Here is a tiny trained network, its code and every weight. The questions are about switching its units off for an input and a target symbol, where a switched-off unit gives its printed mean instead of its output.

import numpy as np


def w(rows, s, z=0):
    codes = np.array(rows[::2]) - 128.0
    scale = np.full(codes.shape[1], s)
    scale[-1] = z or s
    return codes * scale


def norm(h):
    return h / np.sqrt((h * h).mean(-1, keepdims=True) + 1e-5)


def f(y):
    return np.maximum(y, 0)


def softmax(a):
    e = np.exp(a - a.max(-1, keepdims=True))
    return e / e.sum(-1, keepdims=True)


def log_softmax(a):
    a = a - a.max(-1, keepdims=True)
    return a - np.log(np.exp(a).sum(-1, keepdims=True))


def net(x, mask):
    ids = ['αβδεζηθλμξπσφψω'.index(c) for c in x.split()]
    T = len(ids)
    res = E[ids] + P[:T]
    u = 0
    for l in range(2):
        q, k, v = (norm(res) @ M[l].T for M in (Q, K, V))
        z = softmax(np.where(np.tri(T) > 0, q @ k.T / 2**0.5, -1e9)) @ v
        res = res + np.where(mask[u], z, O[l][:, -1]) @ O[l][:, :-1]
        u += 1
        y = f(norm(res) @ A[l][:, :-1].T + A[l][:, -1])
        res = res + np.where(mask[u : u + 16], y, B[l][:, -1]) @ B[l][:, :-1]
        u += 16
    return log_softmax(norm(res)[-1] @ U[:, :-1].T + U[:, -1])


Q, K, V, O, A, B = {}, {}, {}, {}, {}, {}
E = w([
[172,113,183,99,109,123],'α',
[151,189,144,136,153,55],'β',
[197,161,162,23,164,153],'δ',
[143,113,149,121,124,89],'ε',
[134,170,103,129,168,53],'ζ',
[90,65,131,51,168,134],'η',
[138,63,149,81,111,157],'θ',
[128,211,101,205,95,196],'λ',
[139,70,135,120,114,102],'μ',
[125,108,194,118,150,43],'ξ',
[142,158,138,65,185,109],'π',
[122,118,57,141,172,139],'σ',
[142,62,59,155,125,211],'φ',
[189,133,190,251,140,128],'ψ',
[105,32,96,159,155,91],'ω',
],0.018)
P = w([
[150,190,66,94,77,126],'0',
[76,204,185,98,156,163],'1',
[147,115,76,108,245,131],'2',
[52,97,70,127,97,80],'3',
[22,101,246,150,141,138],'4',
[163,74,115,87,223,129],'5',
],0.014)
Q[0] = w([
[234,119,243,156,204,216],'0.h0',
[190,131,2,147,18,37],'0.h0',
],0.008)
K[0] = w([
[116,111,218,200,221,178],'0.h0',
[142,188,92,2,93,173],'0.h0',
],0.0094)
V[0] = w([
[214,70,98,254,216,60],'0.h0',
[92,197,37,120,82,135],'0.h0',
],0.0063)
O[0] = w([
[200,193,18,97,241,61,254],'0.h0',
[129,45,171,72,2,236,72],'0.h0',
],0.0055,0.0019)
A[0] = w([
[123,80,166,55,103,104,116],'0.n0',
[102,130,92,226,123,154,24],'0.n1',
[77,200,163,131,157,177,80],'0.n2',
[185,61,66,74,149,112,112],'0.n3',
[119,114,137,193,164,144,127],'0.n4',
[245,156,161,181,123,133,117],'0.n5',
[121,194,129,108,185,171,62],'0.n6',
[206,117,98,135,83,125,87],'0.n7',
[116,124,90,151,170,218,107],'0.n8',
[101,104,155,118,217,196,254],'0.n9',
[101,138,139,166,167,245,117],'0.n10',
[53,192,194,94,135,177,119],'0.n11',
[160,2,112,101,189,79,120],'0.n12',
[33,84,105,176,165,121,101],'0.n13',
[73,120,131,209,71,110,106],'0.n14',
[181,53,162,132,139,82,89],'0.n15',
],0.0099,0.0036)
B[0] = w([
[181,169,29,97,136,84,182],'0.n0',
[145,140,73,13,180,71,151],'0.n1',
[90,82,167,114,160,92,173],'0.n2',
[103,209,57,138,195,118,201],'0.n3',
[172,56,126,104,108,152,174],'0.n4',
[179,240,100,104,96,135,175],'0.n5',
[182,129,163,108,116,57,175],'0.n6',
[72,78,127,156,65,179,144],'0.n7',
[102,119,24,162,108,70,167],'0.n8',
[46,131,150,223,121,9,254],'0.n9',
[84,127,161,199,186,65,171],'0.n10',
[134,6,146,106,77,106,195],'0.n11',
[218,204,160,150,146,167,239],'0.n12',
[239,106,189,106,53,165,188],'0.n13',
[183,115,66,45,176,135,164],'0.n14',
[75,146,110,109,193,134,167],'0.n15',
],0.011,0.0077)
Q[1] = w([
[190,183,5,43,20,170],'1.h0',
[120,144,93,26,75,28],'1.h0',
],0.011)
K[1] = w([
[12,254,178,87,14,151],'1.h0',
[164,154,40,163,64,132],'1.h0',
],0.012)
V[1] = w([
[186,156,212,158,137,245],'1.h0',
[152,31,30,250,120,150],'1.h0',
],0.018)
O[1] = w([
[148,41,38,165,132,5,6],'1.h0',
[212,38,16,254,129,160,146],'1.h0',
],0.014,0.013)
A[1] = w([
[81,176,95,164,238,64,228],'1.n0',
[117,30,234,88,108,151,59],'1.n1',
[62,84,94,98,44,166,215],'1.n2',
[156,159,15,152,87,74,131],'1.n3',
[199,126,49,146,81,213,159],'1.n4',
[94,116,184,21,88,153,76],'1.n5',
[178,211,108,106,58,127,195],'1.n6',
[149,86,161,229,64,113,136],'1.n7',
[118,43,105,32,126,177,103],'1.n8',
[133,174,151,109,217,105,125],'1.n9',
[94,191,178,96,147,195,136],'1.n10',
[82,232,80,175,218,166,95],'1.n11',
[101,125,146,105,83,166,55],'1.n12',
[72,212,111,184,255,130,82],'1.n13',
[114,150,75,145,252,137,9],'1.n14',
[93,76,195,85,139,93,1],'1.n15',
],0.013,0.0026)
B[1] = w([
[222,161,166,142,146,146,239],'1.n0',
[162,186,150,63,93,214,175],'1.n1',
[217,109,158,84,129,122,153],'1.n2',
[179,158,103,89,78,201,178],'1.n3',
[17,174,171,137,124,73,196],'1.n4',
[90,99,59,151,152,77,195],'1.n5',
[159,48,145,145,124,142,198],'1.n6',
[127,91,127,73,127,62,168],'1.n7',
[179,124,184,159,126,112,146],'1.n8',
[79,182,117,137,78,131,225],'1.n9',
[133,81,88,178,146,109,234],'1.n10',
[181,170,170,90,200,121,242],'1.n11',
[123,124,117,135,169,148,153],'1.n12',
[172,179,142,120,150,6,245],'1.n13',
[120,127,162,130,157,35,194],'1.n14',
[101,139,65,144,142,180,162],'1.n15',
],0.022,0.012)
U = w([
[90,118,53,107,141,72,76],'α',
[157,93,237,72,90,118,43],'β',
[149,138,45,198,113,163,254],'δ',
[106,118,71,51,141,101,109],'ε',
[207,35,81,86,127,77,101],'ζ',
[94,49,150,190,152,95,177],'η',
[79,209,125,171,102,168,61],'θ',
[168,130,89,143,254,133,107],'λ',
[85,165,148,68,163,145,23],'μ',
[189,92,144,135,177,223,165],'ξ',
[143,102,85,63,162,158,169],'π',
[241,149,92,88,65,187,103],'σ',
[113,157,104,118,20,95,161],'φ',
[176,215,132,131,151,62,163],'ψ',
[97,135,182,162,149,175,124],'ω',
],0.01,0.0023)

Each question gives the input, a string of symbols that net reads in full, and the target symbol t.
The units are the heads (2 rows each of Q, K, V and O) and the neurons (one row each of A and B). Each row of codes is followed by its name. A weight is (code - 128) times the scale printed after its matrix; where a second scale follows, it is the last column's (O, A, B and U).
mask holds one flag per unit, layer by layer, with each layer's heads first. A switched-off unit (its flag False) gives its mean, the last column of its rows in O or B, instead of its output. The means were averaged over made-up inputs and are rounded, as every weight is.
A unit's drop is (log p(t) with every unit on - log p(t) with that unit switched off) / (log p(t) with every unit on - log p(t) with every unit switched off).
The circuit of an input: a set's keep is (log p(t) with only the set's units on - log p(t) with every unit switched off) / (log p(t) with every unit on - log p(t) with every unit switched off). Starting from the 12 units with the biggest drops (on a tie, the unit counted first), units are removed one at a time, each time the one whose removal leaves the highest keep (on an exact tie, the one counted first), for as long as the keep stays at least 0.8.
circuit, biggest first: the units of the circuit, biggest drop first
most important unit: the unit with the biggest drop
k most important neurons: the k neurons with the biggest drops, biggest first
top k neurons in layer l: the k neurons of layer l with the biggest drops, biggest first
input η ε ψ ε, target ξ: most important unit => 0.h0
input φ η λ η ω, target ζ: circuit, biggest first => (1.h0, 0.n13, 1.n7, 0.n4)
input ψ δ ε λ, target σ: 4 most important neurons => (0.n5, 1.n3, 0.n7, 1.n13)
input σ μ μ σ, target θ: circuit, biggest first => (1.n4, 1.h0, 0.h0, 1.n13)
input σ ω ζ η, target θ: circuit, biggest first => (1.h0, 1.n4, 0.h0, 1.n13)
input ζ δ η μ, target λ: top 3 neurons in layer 0 => (0.n12, 0.n11, 0.n0)
input η δ δ σ η, target β: top 3 neurons in layer 0 => (0.n14, 0.n13, 0.n1)
input λ ψ μ ψ, target φ: top 3 neurons in layer 1 => (1.n4, 1.n11, 1.n0)
input ψ μ σ μ, target σ: top 3 neurons in layer 0 => (0.n5, 0.n9, 0.n13)
input λ μ ψ θ, target φ: 2 most important neurons => (1.n4, 0.n9)
input λ π λ μ, target φ: top 4 neurons in layer 1 => (1.n4, 1.n11, 1.n0, 1.n3)
input δ δ σ λ ζ, target β: top 3 neurons in layer 1 => (1.n7, 1.n9, 1.n1)
input θ μ α η, target β: top 3 neurons in layer 0 => (0.n0, 0.n12, 0.n13)
input ψ ω η λ, target σ: 2 most important neurons => (0.n5, 0.n14)
input ψ π μ ε, target σ: most important unit => 1.h0
input ε η α ψ, target η: 2 most important neurons => (0.n12, 0.n0)
input ψ σ θ ψ, target σ: 2 most important neurons => (0.n5, 1.n3)
input ψ ε θ β, target σ: 2 most important neurons => (0.n5, 0.n7)
input ζ ζ α λ μ, target σ: 2 most important neurons => (1.n1, 0.n13)
input ψ φ ζ π, target σ: 2 most important neurons => (0.n5, 1.n3)
input ψ π λ η φ, target η: 2 most important neurons => (0.n13, 0.n4)
input η β β ψ, target ξ: most important neuron => (1.n13)
input λ η ζ δ, target φ: 3 most important neurons => (1.n4, 0.n9, 0.n12)
input λ ψ ψ σ, target φ: top 3 neurons in layer 0 => (0.n9, 0.n12, 0.n13)
input φ μ η λ, target δ: 2 most important neurons => (0.n14, 1.n4)
input η ψ δ λ, target ξ: top 2 neurons in layer 0 => (0.n14, 0.n0)
input ζ ψ λ β, target λ: most important neuron => (0.n12)
input θ ξ σ ψ, target β: top 3 neurons in layer 0 => (0.n9, 0.n12, 0.n0)
input ζ ε φ α, target λ: 2 most important neurons => (0.n12, 0.n13)
